Below are the code and all the weights of a small trained network. Each question names an input and a class and asks about switching units off, where a switched-off unit gives its printed mean instead of its output.

import numpy as np


def w(rows, s, z=0):
    codes = np.array(rows[::2]) - 128.0
    scale = np.full(codes.shape[1], s)
    scale[-1] = z or s
    return codes * scale


def f(y):
    return np.maximum(y, 0)


def log_softmax(a):
    a = a - a.max(-1, keepdims=True)
    return a - np.log(np.exp(a).sum(-1, keepdims=True))


def net(x, mask):
    res = np.array(x, float).reshape(1, 3) / 4 @ E
    y = f(res @ A[0][:, :-1].T + A[0][:, -1])
    res = res + np.where(mask, y, B[0][:, -1]) @ B[0][:, :-1]
    return log_softmax(res[-1] @ U[:, :-1].T + U[:, -1])


A, B = {}, {}
E = w([
[138,127,85,189,207,152,137,73,99,250],'x0',
[27,190,194,177,126,134,64,170,121,90],'x1',
[83,82,189,188,85,205,69,73,142,114],'x2',
],0.015)
A[0] = w([
[130,99,120,88,118,138,161,72,166,165,91],'n0',
[113,172,62,100,254,73,156,116,83,204,253],'n1',
[141,152,86,202,145,114,155,135,108,132,68],'n2',
[135,113,21,158,192,121,142,70,116,174,58],'n3',
[95,119,165,83,79,94,149,149,130,53,186],'n4',
[50,84,196,100,105,173,27,132,147,91,90],'n5',
[69,219,186,170,159,142,83,167,104,95,140],'n6',
[163,109,92,60,95,65,157,157,124,94,119],'n7',
[166,85,92,129,158,183,179,57,142,189,211],'n8',
[25,84,230,144,104,163,86,53,109,134,153],'n9',
[101,129,150,119,123,97,100,68,124,125,97],'n10',
[115,111,129,87,186,113,151,119,164,132,92],'n11',
[169,122,68,120,200,120,140,87,91,219,77],'n12',
[145,230,149,129,143,141,145,136,84,135,44],'n13',
[29,166,189,185,109,179,19,97,96,129,145],'n14',
[157,113,129,96,136,94,114,161,155,114,90],'n15',
[112,93,83,78,114,86,161,184,152,99,90],'n16',
[83,137,119,180,124,97,58,158,89,106,120],'n17',
[174,82,119,101,90,127,141,83,127,143,129],'n18',
[133,79,167,179,63,187,97,63,195,127,97],'n19',
[147,159,103,69,72,94,123,164,157,108,91],'n20',
[148,141,160,123,68,70,129,176,142,78,161],'n21',
],0.011,0.0055)
B[0] = w([
[195,76,131,144,102,79,128,87,142,102,166],'n0',
[55,191,74,72,220,9,206,47,56,169,239],'n1',
[100,167,143,178,117,85,181,148,74,114,154],'n2',
[185,124,38,161,156,72,137,159,50,149,211],'n3',
[58,132,89,99,76,135,123,192,208,71,201],'n4',
[121,134,234,168,133,197,143,159,181,168,227],'n5',
[38,184,205,30,140,155,112,95,127,103,220],'n6',
[137,92,70,42,137,109,215,198,122,99,177],'n7',
[231,91,82,214,114,129,136,145,26,104,230],'n8',
[76,131,88,183,59,218,25,184,136,115,234],'n9',
[106,149,99,101,104,154,104,131,110,121,145],'n10',
[136,163,180,148,144,146,163,135,137,133,146],'n11',
[194,142,71,163,207,72,166,151,48,159,225],'n12',
[81,114,147,85,93,107,142,105,116,116,145],'n13',
[40,169,110,234,73,179,45,114,130,160,254],'n14',
[144,128,116,114,131,101,152,159,134,103,146],'n15',
[128,124,149,107,124,90,171,191,129,132,161],'n16',
[59,124,178,86,154,116,106,98,154,124,181],'n17',
[210,77,177,113,103,103,184,110,131,135,173],'n18',
[153,73,134,137,1,144,94,107,112,68,204],'n19',
[125,124,103,98,131,125,169,182,181,117,164],'n20',
[71,131,133,80,100,153,178,187,168,134,187],'n21',
],0.0079,0.025)
U = w([
[100,127,61,192,136,118,82,106,65,142,214],'0',
[52,146,172,153,103,190,41,121,182,111,81],'1',
[176,126,93,135,225,61,166,104,97,143,61],'2',
[205,52,118,157,67,145,87,85,121,103,72],'3',
[96,118,123,72,116,95,187,203,170,91,248],'4',
[11,170,155,93,185,84,108,70,127,124,47],'5',
],0.011,0.0014)

Each question gives the input, the list of numbers given to net, and the class t.
The units are the neurons (one row each of A and B). Each row of codes is followed by its name. A weight is (code - 128) times the scale printed after its matrix; where a second scale follows, it is the last column's (A, B and U).
mask holds one flag per neuron, in row order. A switched-off neuron (its flag False) gives its mean, the last column of its row in B, instead of its output. The means were averaged over made-up inputs and are rounded, as every weight is.
A unit's drop is (log p(t) with every unit on - log p(t) with that unit switched off) / (log p(t) with every unit on - log p(t) with every unit switched off).
top k neurons: the k neurons with the biggest drops, biggest first
drop of u: that unit's drop, to one decimal
input [5,5,1], class 1: top neuron : [n14]
input [5,-1,7], class 3: top 2 neurons : [n1, n19]
input [-3,-3,3], class 3: top 3 neurons : [n1, n6, n14]
input [8,7,1], class 5: top 2 neurons : [n6, n1]
input [1,1,-1], class 5: top 3 neurons : [n8, n12, n3]
input [8,6,-4], class 2: top 2 neurons : [n12, n3]
input [-3,-7,-3], class 2: top 4 neurons : [n9, n6, n19, n5]
input [-1,4,-2], class 1: top 2 neurons : [n1, n12]
input [5,-2,8], class 3: top 2 neurons : [n19, n1]
input [4,5,0], class 1: top 2 neurons : [n14, n12]
input [4,-2,2], class 2: drop of n14 : 0.2
input [0,-5,2], class 3: drop of n1 : 1.2
input [1,7,-3], class 5: drop of n6 : 0.3
